In the rows, 128 means zero.
Here are made-up elements, facts about them, and rows of numbers that follow some of those facts. Name the element behind each unnamed row.

Facts:
Λ 644 <- grugan,gobatrur,tobre,votrun,dafak,bezi,nupil,fluzifu,fufe,peto,ludran,ragar,nebon,sorelom,vaflak,plaser,fesam,trunu,kostem,zegrada,dovul,tabi,nutrinor,zozis,kidril,gapil,falak,truflo,sigomos,dresir,kegan,bavol,faval,notro,suzes,druklana,trezo,floplal,debufluk,flotra,nove,bodar,gebri,mupar,tigru,gaska,pizol,kliplefi,vikler,skezes,benan,ruplen,fleflum,tovak,trumol,bavebak,drefe,plesuk,tivom,boropla,plubok,zupa,skaves,mogrebu,drukes
Λ 378 <- tuki,gatrikor,nafol,sozar,draploflak,flozik,foso,bibrem,sutak,fegrezom,legron,stiku,dridrera,fleplim,gupus,triban,vuflam,kiplor,kletristum,flomasek,nekle,nusodok,tabo,trinim,drivim,drutes,kluskis,klesape,guso,vigra,sirar,luflas,kletin,rumer,biflor,grigris,nozil,pofas,gebik,tretrivu,vuna,skupu,nebu,sipok,bogrul,digri,visol,traplen,vodek,vukluma,filar,tubres,nibrumi,drazun,fluflo,mikel,tilum,gubrur,sefer,fazu,pedrin,tutrin,plodi,rokeflo,klidral,resoskas,skamol,skufadra,troner,vagres,mipevu,nobri,mebras,sini,tetrovu,riklafler,skonek,zuskul,petim,niler,padal,flotres,pulus,milom,drisa,plemul,pumis,labada,fastir,kasen,farek,kluso,medos,tugril,festo,vuflagrer,limem
Λ 463 <- gobrafli,ladra,zubom,plebem,lostik,fleplok,beka,gusoplor,zoti,bragaklir,stabro,kuvam,vorapli,pufos,kagron,pokazer,klunin,zuga,mogi,ladir,tetri,bribeti,stebur,grulak,palil,gukla,brifus,mizim,flufil,klostun,datra,zodagro,drerim,fodim,trimukluk,klator,flinoki,mapam,gruvi,dotri,bredrus,setri,trolik
{grugan,draploflak,ladra,nupil,flozik,foso,sutak,legron,lostik,ludran,ragar,dridrera,sorelom,gupus,vaflak,triban,vuflam,kiplor,flomasek,fesam,nekle,nusodok,kostem,zegrada,bragaklir,trinim,drivim,klesape,dovul,sirar,luflas,kagron,pokazer,rumer,biflor,zozis,grigris,kidril,nozil,gapil,pofas,sigomos,tretrivu,skupu,nebu,bogrul,klunin,bavol,vukluma,filar,zuga,nibrumi,fluflo,fazu,debufluk,klidral,flotra,bribeti,nove,resoskas,skamol,bodar,skufadra,grulak,tigru,vagres,nobri,gaska,pizol,mebras,mizim,skezes,benan,flufil,ruplen,klostun,fleflum,trumol,bavebak,drefe,plesuk,zodagro,drerim,trimukluk,klator,drisa,plemul,labada,mapam,kasen,kluso,tugril,bredrus,setri,drukes,festo} ε 665
{tuki,gobrafli,zubom,plebem,nebon,beka,fleplim,gusoplor,plaser,kletristum,guso,vigra,pufos,dresir,digri,vodek,tubres,faval,notro,mikel,plodi,mipevu,sini,petim,padal,fodim,flotres,flinoki,zupa,fastir,gruvi,trolik} ε 414
{gobatrur,sozar,tobre,votrun,bezi,bibrem,fluzifu,fufe,fegrezom,fleplok,peto,trunu,tabo,drutes,kuvam,tabi,nutrinor,falak,gebik,vuna,kegan,mogi,suzes,tilum,druklana,sefer,ladir,tetri,floplal,pedrin,tutrin,rokeflo,stebur,troner,kliplefi,riklafler,tovak,zuskul,niler,tivom,pulus,boropla,milom,farek,medos,dotri,vuflagrer,limem} ε 572
{gatrikor,kluskis,vorapli,kletin,sipok,visol,traplen,drazun,gubrur,trezo,palil,mupar,gukla,brifus,skonek,datra,plubok,skaves} ε 866
{nafol,dafak,stiku,zoti,stabro,truflo,gebri,vikler,tetrovu,pumis,mogrebu} ε 715
tuki γ [vorapli,pedrin]
gobrafli γ [legron,plebem]
nafol γ [trezo,troner]
tobre γ [vuflam,draploflak,bredrus,tivom]
bezi γ [bavol]
flozik γ [ludran,truflo]
bibrem γ [drisa]
fluzifu γ [gukla,drivim,skamol]
beka γ [vukluma,pokazer,dresir]
gusoplor γ [vuflam,sigomos]
vaflak γ [gukla,tetrovu,zozis,stabro,sefer,debufluk,gatrikor]
plaser γ [nove]
zoti γ [trolik,plesuk,nobri,plubok,debufluk]
kiplor γ [brifus]
kletristum γ [guso,druklana,truflo]
nekle γ [bragaklir,dafak]
nusodok γ [falak,ladir,gobatrur]
trunu γ [stabro]
drutes γ [bredrus,kostem,biflor]
klesape γ [lostik,bavol]
dovul γ [suzes]
vigra γ [stiku,ladir]
tabi γ [dotri,vikler,dresir]
luflas γ [gukla,kliplefi,vikler,bribeti]
gapil γ [kuvam,kagron,ladir,lostik,nibrumi]
pofas γ [kletin]
gebik γ [plemul,tubres]
tretrivu γ [suzes,skonek,fleflum,tabo]
vuna γ [flomasek,tabo]
skupu γ [fastir,grugan,sutak,bribeti]
nebu γ [fleflum,mizim,bavol]
sipok γ [sozar,flufil]
bogrul γ [plemul]
traplen γ [dafak,flomasek]
kegan γ [visol]
vodek γ [bribeti]
faval γ [mupar,suzes]
fluflo γ [nozil,pedrin]
notro γ [zozis,pedrin]
mikel γ [rokeflo,plodi]
gubrur γ [fleflum,klidral]
tetri γ [nozil,kidril,gupus,pumis,gatrikor]
floplal γ [fazu,tilum]
tutrin γ [drivim,zegrada]
flotra γ [nobri,brifus,pumis,foso,trinim]
resoskas γ [mogi]
gebri γ [plodi,nobri,drazun]
skufadra γ [farek,nove]
grulak γ [padal,plesuk,vukluma,ladir,zozis]
vagres γ [nupil]
mipevu γ [kluskis,mebras,dotri,tilum]
gaska γ [kletin,votrun,vorapli,zubom,debufluk,pokazer]
pizol γ [tetrovu]
sini γ [brifus]
benan γ [fleflum]
ruplen γ [sirar,dresir]
tovak γ [rumer,riklafler,tilum]
trumol γ [sigomos,skamol,labada]
bavebak γ [mupar,fegrezom]
drefe γ [nove]
niler γ [vikler]
drerim γ [drazun]
flotres γ [tivom]
trimukluk γ [nobri,plubok]
pulus γ [kluskis,vikler]
boropla γ [ludran,mogi]
milom γ [dotri]
klator γ [stiku,kliplefi,setri]
mapam γ [drivim]
zupa γ [skonek,klunin,pumis,fleplim,dresir]
gruvi γ [zuga]
medos γ [grigris,suzes,digri]
tugril γ [fesam,kletin,nupil]
mogrebu γ [stebur,sirar]
drukes γ [zozis]
festo γ [peto,nobri,troner]
vuflagrer γ [zuskul,bredrus,ladir,fufe]
Ψ b <- grugan,gatrikor,draploflak,dafak,bezi,foso,fufe,fegrezom,peto,gusoplor,vaflak,vuflam,kostem,bragaklir,guso,sirar,pufos,pokazer,kidril,pofas,sipok,digri,vukluma,filar,tubres,mogi,drazun,druklana,tetri,floplal,plodi,rokeflo,bribeti,skamol,troner,mipevu,kliplefi,mizim,riklafler,skezes,klostun,tovak,datra,zodagro,flotres,plubok,pumis,zupa,fastir,skaves,vuflagrer
Ψ a <- tuki,gobrafli,nafol,votrun,ladra,flozik,fluzifu,sutak,plebem,legron,lostik,stiku,fleplok,ludran,ragar,dridrera,sorelom,beka,gupus,plaser,triban,zoti,kiplor,kletristum,flomasek,fesam,nusodok,trunu,tabo,trinim,stabro,kluskis,dovul,vigra,tabi,vorapli,kagron,rumer,biflor,zozis,grigris,nozil,gapil,falak,truflo,gebik,tretrivu,vuna,skupu,nebu,bogrul,dresir,visol,kegan,vodek,bavol,zuga,nibrumi,fluflo,notro,suzes,mikel,gubrur,sefer,fazu,pedrin,tutrin,klidral,flotra,bodar,gebri,skufadra,palil,gukla,gaska,mebras,sini,vikler,brifus,tetrovu,benan,skonek,flufil,ruplen,fleflum,trumol,zuskul,petim,plesuk,niler,drerim,tivom,fodim,trimukluk,pulus,boropla,drisa,plemul,flinoki,labada,mapam,kasen,farek,kluso,tugril,dotri,bredrus,drukes,festo,limem
Ψ d <- gobatrur,sozar,tobre,nebon,nekle,luflas,nutrinor,kletin,traplen,faval,tilum,nove,resoskas,grulak,mupar,padal,milom,klator,setri
Ψ c <- zubom,nupil,bibrem,fleplim,zegrada,drivim,drutes,klesape,kuvam,sigomos,klunin,ladir,trezo,debufluk,stebur,tigru,vagres,nobri,pizol,bavebak,drefe,gruvi,medos,mogrebu,trolik

Some elements and their rows:
fastir: [112 102 104 137 104  80  98 175 102 149 163 173 117 119  76 187  92 160
 100 152 124 115  79 150 106 113 101 141 152 173 114 155 146  91 154 135
 169  69 182  66 136 109 152  78 125  92 173]
vuflagrer: [123  96 116 117 149  86  82 155 105 151 171  99 131 127  82 178  69 145
 132 151 110 112  76 128 104 109  77 165 123 196 161 104 133 103 167 148
 112  67 165  93 104 166 119  70 124 141 164]
tabo: [126 165 110 101  86  80  98 174 127 149 161 118  72 145 117 119 100 127
 126 120  98 115 137 158 101 108 114 181 124  98 184 148 172 111 118 129
 152  98 116 128 119 124 123 107 135 140 103]
pedrin: [117 154 111  93 101  81 106 172 128 128 166 118  73 131 132 118 109 128
 128  96  87 111 139 154  91 136 123 185 113  97 176 146 156 109 113 127
 171  90 128 111 103 137 125 104 131 151 105]
bezi: [170 103 118 104 152 138 101 144 108 118 159  95 130 175 111 186 107 109
 146 168 111 149  61 155 143  87  50 177 162 198 151 106 118 131 148 111
  84  75 158 173 160 130 143  84 126 152 186]
mapam: [130 140 162  96  95 146 118 122 157 110 141  80 143 119  79 117  75 177
 104 117 157 131 101  93  45 162  98 129  92 157 139 104 112 122 148 114
 177 102 133 159 101 167 107 168 180 134 110]
ludran: [160 152 111  90 108 165 157 146 155 116  91 159  92 148 158 140 141  97
 128  98 104 183 121 157  57 127  90 158 155 117 126 142 113 120  94  95
 169 151 162 172 161 101 146 158 125 123 156]
luflas: [160 104 104 112  96 169 109 111 151 172 143 159 139 120  73 103  72 118
  95 100 169 182 140  78 163 111  69 117  85  97 100 102 112 157  90 173
 134 140 116 156  90 195 123 122 194 160 132]
pokazer: [105  98 154 111  95  94 138 175 128 142 161 141 118 113  71 190 110 189
 116 159 144 118  65 122  87 145  83 113 116 167 106 139 113  93 170 141
 179  73 183  77 161 124 114 137 126  74 176]
drefe: [157 137 103 132 153 175 156  92 136 160 101 180 145 132 104 125 133  87
 136 142 154 160  98  85 166 136  49 101 156 189  98  91 113 169  93 149
 105 127 120 173 100 144 143 184 125  80 193]
rumer: [125 140 110 113  74  97 131 164 149 161 130 159  88 120 140 121  86 132
 108 101 118 145 136 140  47 147 114 128 111  97 151 142 126  97 124 125
 177 123 163 103 113 106 119 120 154 101 118]
zegrada: [161 109 104 134 145 174 157 143 140 144  94 188  78 134 118 175 141  90
 133 115 117 182 126 133 178 152  66 108 152 116  98 131 118 146  86 164
 140 152 178 174 145 141 173 175 125  83 189]
skufadra: [123 163 111 109  92 155 116  98 148 168 144 136 154 119 130  99  73  87
 112 120 150 124 125  93  36 137  87 119 122 157 163  94 116 135 137 110
 165  75 103 104  90 110 108 139 160  94 125]
grigris: [133 141 111 117  74  93 128 167 150 162 122 157  84 123 140 121  81 138
 110 106 125 151 137 140  45 145 111 126 115  98 160 144 131  97 127 130
 175 127 162 104 116 106 119 122 157  98 115]
gupus: [126 138 111 113  75  97 131 163 150 159 128 158  87 120 142 121  84 134
 110 100 118 144 136 140  44 150 114 129 112  98 153 143 126  98 126 129
 178 122 164 103 113 105 120 122 153 101 119]
vaflak: [166  94 118 110 152 170 140 110 137 120 130 132 160 134 146 187  94 117
 133 127 123 180  61 129  62 126  54 123 154 197 108 101 110 109 153 109
 126  86 182 168 149 114 141  93 125 129 194]
gebri: [171 126 122  79 152 175 144 114 153  93 119  78 107 160 158 131 109  96
 137  92  95 168 110 148  59 152  90 182 140 173 167 108 114 147 101 100
 140 132 110 175 109 125 130 130 126 169 135]

Rows to name:
No name comes twice in this set of rows, the named rows included.
[155 127 103  98 130 148  90 133 126 154 167 118  91 136  69 101  87 108
 113 106 152 140 140  98 180  93  80 178  91  98 117 106 128 167  86 176
  99 115  94 160  88 196 127 110 175 168 110] : milom
[143 155 113  77 117 160 154 167 149 124 107 110  78 165 156 155 148  94
 134  97  90 163 129 160  84 119  87 184 153 115 151 144 119 134  87  95
 153 146 126 174 161 103 154 147 126 148 142] : truflo
[148 110 104 116 150 171 155 161 122 139 120 159  72 151 109 183 150  89
 135 116  96 152 131 150 179 145  66 145 154 112 104 121 130 161  80 170
 120 149 154 175 142 153 176 162 125 106 180] : trezo
[143 143 123  99  92 162 154 164 147 116 115 146  75 114  68 122 134 173
 116 115 167 154 139  88 176 152 107 140  93  90 100 148 114 154 101 176
 179 148 124 126  95 181 123 184 196  78 112] : setri
[155 148 101 129 105 135 128 161 114 115 122 177  75 120  72 104 120 125
  99 106 155 148 140 121 182 127 119 172 125  92 106 163 155 147  82 175
 172 142 119  80  90 169 164 149 176 135 111] : padal
[116 113 131 138 111 147 150 168 142 147 138 165  77 112  66 176 116 167
 114 142 151 125 123  88 177 171  91 100  97 101  99 134 121 129 122 176
 177 134 176 133 115 184 128 183 153  74 155] : klunin
[161 111 106 146 149 112  87 143 114 163 165 117  79 143  68 131  66 111
 130 166 141 122 133 101 180 132  67 129 114 148 154 101 184 153 122 178
  89  91 118 162  92 194 131 120 132 141 135] : medos
[147 123 103  95 111 138 138 167 119 153 152 134  71 124  88 119 121 106
 119 103 134 139 141 120 179 132 108 168 100  89 131 134 140 159  86 178
 163 136 101 121  90 171 158 131 170 117 104] : kletin
[170 113 106 103 138 161 106 122 129 151 157  91  83 132  76 105  76 103
 115 112 157 152 141  90 179 130  86 159  96  95 144 100 129 167  94 179
 129 119  93 156  89 190 131 116 180 160 104] : traplen
[108 170 107  91  85  81 107 170 122 153 165 137  73 133 123 112 123  96
 126 109  94 110 139 156  89 110 116 183 124 101 175 137 158 120 113 117
 162  82 110 105 110 122 120 120 132 123 107] : farek
[141 129 163  97 126 151 128 116 156  88 143  77 129 115  95 116  72 186
 115 102 143 128  96  88  47 174 118 138  89 151 148 111 112 115 154 127
 179 102 144 149  93 165 107 166 174 138 107] : trimukluk

The same elements again, as new rows of numbers:
Named rows:
sipok: [147  96  79 145 130 153  55 138 102 115 129  89 206 108 129 170 122  98
 124 114 137 192 127 143 123 182 132 129 120 133 155]
setri: [131  91 112 164 101 111 181 132  78 139  99 142  77 149 132 115  95 207
 120 134 172  84 119 166 135 130 143 128 128 119 131]
klator: [130  36  89 143 103 103 132 128  64 145 108 122  52 143 139 112 107 184
  90 135 183  77 123 158 138 136 150 143 126 136 134]
zubom: [142  83  96 160 107 122 177 134 112 154 115 141  62 115 133  86  91 212
 116 160 135  46 116 138 165 104 121 116 141 100 163]
drazun: [146 150 104 163 129 163 100 149 135 109 122  86 220 117 115 152 106 120
 157 117 111 178 136 143 122 158 127 115 136 114 164]
gebik: [127 165 109  83 140 116  95 110 137 134 155 143 162 118 129 143 153  89
  77 133 131 169 134  90 106 143 116 122 128 133 121]
tetrovu: [122 228 129  77 129 135 143 122 155 137 145 134 186 136 114 118 132 108
 113 120  89 134 134  86 119 122 116 131 119 121 136]
skupu: [114 126 126  75 138 122 108 126 110 128 133 160 163 118 133 120 162  95
 116 127 141 117 121 113 135 122 152 142  97 163 108]
datra: [151  95  73 210 107 118  98 118  87 154 108  79 110 143 131 136  86 178
 112 129 221 144 111 144 110 143 137 134 148 102 155]
skonek: [119 214 125 155 145 146  90 130 155 121 135 164 183 121 117 111 140 112
 145 129 156 192 122  89 114 124 120  88 133 113 117]
tretrivu: [118  97 133 100 149 130  76 146 133 122 132 166 115  99 129 100 172  78
 138 137 126 160 117 113 115 117 130 103 135 153  97]
klesape: [143  64 101 126 138 149 137 141 139 112 137 145 127  80 141 130 151 126
 143 157  37 107 131 145 165 172 128 108 131 147 143]
nobri: [133 135 130 132 137 169 182 169 166  94 125 151 157  93 122 102 126 152
 199 146  35  88 142 146 175 125 123  93 135 115 160]
limem: [128 192 124  87 139 120 113 115 148 126 147 139 167 122 124 143 147  96
  99 134 119 172 133  93 110 143 114 115 131 128 120]
tigru: [134  65 125 168 131 138 153 133 135  89 129 135  91 106 142 127 126 154
 158 142  79  93 133 140 177 132 122 130 125 126 143]
drefe: [137  46 114 157 136 131 147 134 126  92 132 126  81 103 148 131 129 142
 143 147  83  96 126 143 172 139 125 131 116 130 140]
tabi: [116 138 113  95 134 101  69 101 132 107 155 128 129 143 135 131 129  95
  59 129 178 151 132  80 120 100 120 159 104 121 127]

Name these rows:
No name comes twice in this set of rows, the named rows included.
[120 134 142  81 131 129 107 115 137 173 134 146 131 119 131 128 166 101
  98 118  90 116 141 122 125 143 150 127 132 174 110] : nusodok
[145 134 117 145 120 122 145 118 112  71 127  58 182 157 125 184  88 127
 132 117 127 143 135 145 126 146 117 172 109 102 158] : kliplefi
[135  70 116 113 129 151 108 166 114 102 121  92 166 119 123 136 128  95
 170 111  91 126 134 166 134 146 138 140 119 147 150] : pofas
[118 191 134 120 127 117 128 109 178 132 143 120 127 154 120 122 122 124
  92 119 121 134 158  85 124  90 116 136 136 108 138] : votrun
[116 107 154 125 130 114  94 101 146 178 134 143  61 137 139 121 153 111
  89 116 111 105 144 118 132 122 146 144 136 162 102] : gapil
[140  90 157 168 120 141 148 122 127 119 113  77 125 151 132 168 115 130
 184 109  84 119 137 182 132 152 135 157 130 138 129] : kostem
[125 163 164 160 113  96 191  88 118 217 104 158  54 162 133 114 128 222
 125 122 145  70 128 130 119 110 148 117 162 132  96] : bredrus
[148  84 128 116 129 151 123 135 120 125 127  83 166 111 128 165 126  94
 146 118  90 133 117 177 123 186 132 140 126 151 142] : flotres
[114 229 130 138 138 135 114 120 108 115 138 151 240 132 125 137 137 116
 118 123 173 169 116  83 129 131 138 121  92 116 122] : kluskis
[148 114 119 168 124 136 131 129 131  80 123  69 117 145 125 164 100 111
 168 116 101 163 119 149 109 154  97 147 128  97 143] : dafak
[154  97  63 178 118  99 174 119 111 125 120 137  86 122 140 117  91 219
 104 173 147 101 120 114 146 129  98 115 143  80 168] : stebur
[126 145 107 140 117  78 128  99 120 176 125 140  68 149 129 117 114 179
  66 140 210 126 120  91  96 104 117 124 153 102 116] : fleplok
[113 157 154  74 131 131 124 123 109 134 139 156 170 116 129 130 154  97
  90 128 137 125 108 110 126 125 135 134  99 147 111] : vodek
[145 110 105 152 121 139 110 132 157  91 131  63 135 143 119 151  90 112
 141 112 106 156 153 142 115 137 104 140 142 101 163] : peto
[117 104 123 132 114  90 141 110  91 193 113 158  57 146 134  92 130 183
  83 137 210  80 118 120 122  83 151 143 134 132 104] : mapam

Now the same elements, written a new way:
Some elements and their rows:
ladra: [175  86 126  69 135 114 157  75 146 114 130 131 120 156  74 104 145 116
 164 141 127 135 144 119 100 125 120 127 168 131 168  92 102  85 115 112
 158]
resoskas: [151 101 152 136 121 175 115 148  52 178 111 137 128 112 153  77 111 138
 124 149 146 143 154  69  74  88 115 175 131 107  92  67 120 139 172 101
 143]
pokazer: [ 96  88 125  89 155 139 141 129 143  48 156 121 165 169  48 176 118 120
 170 123  82 175 114 187 104 133 114 133 128 122 176 204 117 141 113 175
 111]
tugril: [156 140 119 128 112 137 133 108 110 205 152 108 165 124 175  93 155 151
 125 141 152 123 166  97  92  93 136 143 146 132 135  88 136 125 168 124
 136]
skezes: [102 118 104 104 153 136 130 159 132  68 121 128 149 121  83 163 102 152
 135 133 130 167 148 146 106 108 100 140 126 130 149 174 128 167 139 152
  85]
gaska: [129 122 110  97 131 143 140  81 136 183 151 114 126 167 147  92 186 160
 153 159 136 113 171 110  86  94 147 142 157 144 143 104 113 115 143 157
 139]
tigru: [145 100 129 100 146 148 130 138 113  96 115 134 123 117  90 122 121 142
 138 145 141 153 141 120  96 121 103 148 126 126 134 131 117 144 135 139
 119]
vigra: [184 132  97 141  82 132 115  94 108 215 125 107 151 105 147  84 138 166
 115 128 145 114 167 113  92 104 122 153 128 124 133 113 131 126 160  92
 135]
digri: [135 150 131 141 104 127  93 168 112 101 127 129 188  90  81 166  63 144
 102 146 143 163 146 117 136  97  94 134 102 108 127 163 168 173 172 156
  98]
tilum: [109  81 192 157 141 142  90 167  37 145  90  93 152 113 191  83  95 125
 135 144 137 187 143 121 115 173 123 166 125 107  78  42  91  81 166  91
 149]
zuga: [175  80 147  78 136 109 154  68 144 113 128 122 117 155  73 100 131 116
 161 142 124 138 142 134 103 141 119 123 164 129 165  98  98  92 117 108
 161]
fleflum: [206  96 171 109 142  91 127  92 125 116 150 127 116 116  96  98 102 128
 150 158 173 149 169 105 114 147  98 109 137 134 130  83 115 116 137 125
 145]
limem: [163 141 141 133 130 104 108 139  93 180 123 101 149 118 209  90 105 149
 126 128 170 157 165 134 122 149 149 128 157 126 127  65 119  92 159 108
 141]
drukes: [151 105 119 106 134 139 137  78 131 174 158 114 124 148 131  88 166 152
 148 146 133 109 166 129  85 126 138 133 139 137 142 125 105 120 142 138
 139]
kuvam: [144 111 120  72 162 114 128 128  90  81  90 126  93 164  98 111  72 120
 186  99  96 182 121 178  97 176 151 140 188 125 158 135  83 113 117 135
 125]
peto: [ 99 141 127 112 171 106 104 166 112  65 131 119 126 151 128 159  78 146
 165 126 128 195 131 185 126 156 151 126 149 133 138 166 113 159 140 195
  89]
fegrezom: [117 161 130 134 141 105  84 208  87  98 109 111 171 100 167 165  53 145
 116 126 157 200 143 171 131 133 130 126 141 119 140 145 142 155 164 157
  87]

Which element is each row?
No name comes twice in this set of rows, the named rows included.
[192 125 136 137  83 119 112 102 112 180 137 113 162 101 139  98 114 152
 122 144 160 127 165 104 118 117 105 134 120 124 117  99 138 115 159  96
 142] : petim
[131 113 131  97 131 133 143  95 139 155 135 119 127 141 135 100 183 147
 143 169 159 133 168 110 101 105 125 135 142 133 143  86 102  99 142 134
 140] : ruplen
[161 174 126 117  94 145  93 109 138 152 140 123  68 188 113  76 185 169
 185 133 176 136 113 115 129 113 167 106 175 108 123 120 111 111 152 145
 163] : gebri
[127  67 164  84 148  88 134 105 132  92  99  94 131 157 131 106 137 114
 170 130 122 184 141 169 136 192 142 124 171 124 159  72  72  40 112 121
 159] : dotri
[182 120 184 115 159  61 104 123 114 109 121 120 102 122 153  92  86 123
 159 152 172 179 172 129 128 187 143 103 168 133 132  60 102  95 140 136
 140] : suzes
[128  98 156 114 161 136 111 143  59 133  80 134  85 141 149  61 111 137
 179 134 126 171 135 115  87 163 147 162 164 122  89  65  79 123 147 120
 141] : nutrinor
[172 194 130 152  69 151  76 128 106 189 137 101 117 145 137  90 155 166
 146 127 193 148 122 108 135 103 152 116 157  95 119 106 130 105 184 114
 161] : nafol
[136 154  96 126 132 138 104 178  61 162  89 119 133 111 194 104  90 169
 121 100 147 168 139 139  97 122 160 156 165 131 138 112 117 142 160 117
 109] : drutes
[155  88 151 143 129 153 104 148  91 134 146  98 190 100 139 135  99 137
 109 124 132 162 146 143 114 139  94 159  87 110 119 132 133 136 166 104
 118] : drivim
[ 95  91 131 135 121 195 124 142  64 194  95 110 155 117 180  74 172 149
 125 151 125 131 145  83  79  86 119 196 125 112  93  73 101 113 175  85
 138] : luflas

